Here is a tiny trained network, its code and every weight. The questions are about switching its units off for an input and a class, where a switched-off unit gives its printed mean instead of its output.

import numpy as np


def w(rows, s, z=0):
    codes = np.array(rows[::2]) - 128.0
    scale = np.full(codes.shape[1], s)
    scale[-1] = z or s
    return codes * scale


def f(y):
    return y / 2 * (1 + np.tanh(0.7978845608 * (y + 0.044715 * y**3)))


def log_softmax(a):
    a = a - a.max(-1, keepdims=True)
    return a - np.log(np.exp(a).sum(-1, keepdims=True))


def net(x, mask):
    res = np.array(x, float).reshape(1, 2) / 4 @ E
    y = f(res @ A[0][:, :-1].T + A[0][:, -1])
    res = res + np.where(mask, y, B[0][:, -1]) @ B[0][:, :-1]
    return log_softmax(res[-1] @ U[:, :-1].T + U[:, -1])


A, B = {}, {}
E = w([
[117,129,6,171,105,156,93,170],'x0',
[109,178,119,33,131,137,134,92],'x1',
],0.019)
A[0] = w([
[81,217,112,81,140,187,149,38,206],'N0',
[153,180,87,72,148,211,125,53,67],'N1',
[164,1,163,148,188,90,33,218,150],'N2',
[102,102,67,133,23,96,145,81,33],'N3',
[79,63,245,138,98,143,95,40,59],'N4',
[195,32,150,179,60,209,201,148,62],'N5',
[117,103,173,49,140,57,150,59,140],'N6',
[101,253,25,192,27,155,104,125,254],'N7',
[166,164,81,140,73,123,136,172,118],'N8',
[140,190,74,160,153,178,115,171,25],'N9',
],0.0079,0.0064)
B[0] = w([
[118,178,70,152,138,87,100,48,212],'N0',
[17,207,75,109,130,79,153,176,173],'N1',
[96,113,87,153,164,25,170,173,184],'N2',
[13,244,168,99,103,255,195,250,140],'N3',
[127,109,150,25,12,204,240,161,173],'N4',
[7,239,106,113,122,67,189,207,159],'N5',
[150,129,99,69,39,107,217,140,196],'N6',
[187,60,108,137,79,103,190,148,254],'N7',
[174,94,174,19,85,176,106,163,164],'N8',
[119,201,173,77,104,214,124,233,160],'N9',
],0.009,0.017)
U = w([
[25,196,87,113,117,13,140,156,87],'0',
[183,137,139,91,62,187,178,163,87],'1',
[229,94,109,122,105,34,134,80,254],'2',
[98,150,183,101,180,130,39,102,97],'3',
[145,149,163,151,160,245,115,76,92],'4',
],0.011,0.0098)

Each question gives the input, the list of numbers given to net, and the class t.
The units are the neurons (one row each of A and B). Each row of codes is followed by its name. A weight is (code - 128) times the scale printed after its matrix; where a second scale follows, it is the last column's (A, B and U).
mask holds one flag per neuron, in row order. A switched-off neuron (its flag False) gives its mean, the last column of its row in B, instead of its output. The means were averaged over made-up inputs and are rounded, as every weight is.
A unit's drop is (log p(t) with every unit on - log p(t) with that unit switched off) / (log p(t) with every unit on - log p(t) with every unit switched off).
The circuit of an input: a set's keep is (log p(t) with only the set's units on - log p(t) with every unit switched off) / (log p(t) with every unit on - log p(t) with every unit switched off). Starting from all 10 units, units are removed one at a time, each time the one whose removal leaves the highest keep (on an exact tie, the one counted first), for as long as the keep stays at least 0.8.
units of the circuit, in order: the units of the circuit, biggest drop first
most important unit: the unit with the biggest drop
k most important neurons: the k neurons with the biggest drops, biggest first
drop of u: that unit's drop, to one decimal
input [3,-8], class 0: units of the circuit, in order : N5
input [3,-1], class 2: units of the circuit, in order : N4, N1
input [8,-7], class 1: 3 most important neurons : N8, N7, N9
input [2,-1], class 2: units of the circuit, in order : N4, N1
input [0,-5], class 0: 2 most important neurons : N5, N7
input [-3,0], class 2: 2 most important neurons : N9, N3
input [0,3], class 2: 4 most important neurons : N5, N3, N2, N9
input [-2,0], class 2: units of the circuit, in order : N9, N5
input [8,7], class 1: 2 most important neurons : N7, N8
input [-6,-8], class 0: 2 most important neurons : N5, N2
input [-4,-4], class 0: 2 most important neurons : N7, N2
input [-1,-2], class 2: 2 most important neurons : N1, N3
input [-2,2], class 2: 4 most important neurons : N5, N1, N3, N9
input [-1,-6], class 0: most important unit : N5
input [0,-2], class 2: 2 most important neurons : N1, N3
input [6,-5], class 1: drop of N6 : -0.1
input [-3,2], class 2: drop of N8 : 0.2
input [1,-2], class 2: drop of N1 : 0.3
